Here is a tiny trained network, its code and every weight. The questions are about switching its units off for an input and a class, where a switched-off unit gives its printed mean instead of its output.

import numpy as np


def w(rows, s, z=0):
    codes = np.array(rows[::2]) - 128.0
    scale = np.full(codes.shape[1], s)
    scale[-1] = z or s
    return codes * scale


def f(y):
    return y / 2 * (1 + np.tanh(0.7978845608 * (y + 0.044715 * y**3)))


def log_softmax(a):
    a = a - a.max(-1, keepdims=True)
    return a - np.log(np.exp(a).sum(-1, keepdims=True))


def net(x, mask):
    res = np.array(x, float).reshape(1, 4) / 4 @ E
    y = f(res @ A[0][:, :-1].T + A[0][:, -1])
    res = res + np.where(mask, y, B[0][:, -1]) @ B[0][:, :-1]
    return log_softmax(res[-1] @ U[:, :-1].T + U[:, -1])


A, B = {}, {}
E = w([
[126,130,128,127],'x0',
[82,73,195,146],'x1',
[56,112,58,134],'x2',
[149,181,90,251],'x3',
],0.017)
A[0] = w([
[171,176,105,79,91],'N0',
[151,200,45,20,92],'N1',
[129,89,8,103,15],'N2',
[80,76,49,136,187],'N3',
[152,139,96,77,123],'N4',
[189,198,52,163,55],'N5',
[25,74,47,135,74],'N6',
[118,103,123,250,94],'N7',
[87,69,68,115,2],'N8',
[62,124,34,153,55],'N9',
[123,140,106,85,61],'N10',
[88,144,42,109,88],'N11',
],0.015,0.0049)
B[0] = w([
[148,174,148,157,180],'N0',
[76,194,211,168,227],'N1',
[68,93,104,42,192],'N2',
[74,49,181,134,223],'N3',
[118,168,205,212,169],'N4',
[193,47,23,132,242],'N5',
[73,36,176,180,247],'N6',
[87,212,199,104,252],'N7',
[106,67,135,137,183],'N8',
[70,134,121,4,221],'N9',
[87,91,237,163,150],'N10',
[83,112,90,60,197],'N11',
],0.013,0.014)
U = w([
[169,251,177,159,83],'0',
[131,102,137,10,255],'1',
[37,159,147,94,26],'2',
[114,32,113,139,4],'3',
[210,155,38,184,84],'4',
],0.014,0.01)

Each question gives the input, the list of numbers given to net, and the class t.
The units are the neurons (one row each of A and B). Each row of codes is followed by its name. A weight is (code - 128) times the scale printed after its matrix; where a second scale follows, it is the last column's (A, B and U).
mask holds one flag per neuron, in row order. A switched-off neuron (its flag False) gives its mean, the last column of its row in B, instead of its output. The means were averaged over made-up inputs and are rounded, as every weight is.
A unit's drop is (log p(t) with every unit on - log p(t) with that unit switched off) / (log p(t) with every unit on - log p(t) with every unit switched off).
The circuit of an input: a set's keep is (log p(t) with only the set's units on - log p(t) with every unit switched off) / (log p(t) with every unit on - log p(t) with every unit switched off). Starting from all 12 units, units are removed one at a time, each time the one whose removal leaves the highest keep (on an exact tie, the one counted first), for as long as the keep stays at least 0.8.
circuit, biggest first: the units of the circuit, biggest drop first
top k neurons: the k neurons with the biggest drops, biggest first
drop of u: that unit's drop, to one decimal
input [-2,5,1,-7], class 3: circuit, biggest first => N9; N7
input [6,-5,-3,7], class 4: circuit, biggest first => N5
input [8,-2,5,8], class 1: circuit, biggest first => N5; N9
input [7,6,-3,-1], class 1: top 3 neurons => N6; N1; N7
input [0,-1,3,-8], class 2: top 2 neurons => N1; N5
input [-6,-8,7,2], class 1: top 2 neurons => N5; N9
input [-3,2,-1,-1], class 1: top 3 neurons => N1; N6; N5
input [-2,3,-8,1], class 0: circuit, biggest first => N9; N6
input [4,0,0,5], class 4: top 2 neurons => N5; N1
input [-2,-6,1,5], class 1: top 3 neurons => N5; N9; N2
input [8,3,-2,-1], class 1: top 3 neurons => N1; N6; N7
input [6,1,7,-1], class 3: top 4 neurons => N6; N7; N3; N8
input [1,2,1,0], class 3: top 3 neurons => N7; N9; N1
input [-6,1,7,0], class 3: circuit, biggest first => N6
input [4,-6,-4,1], class 4: top 2 neurons => N5; N7
input [-1,-2,8,8], class 1: top 2 neurons => N9; N5
input [2,-2,-6,1], class 4: drop of N7 => 0.2
input [-7,-8,-5,2], class 4: drop of N5 => 1.7
input [5,-5,2,1], class 1: drop of N5 => 1.6
input [1,-8,6,1], class 1: circuit, biggest first => N9
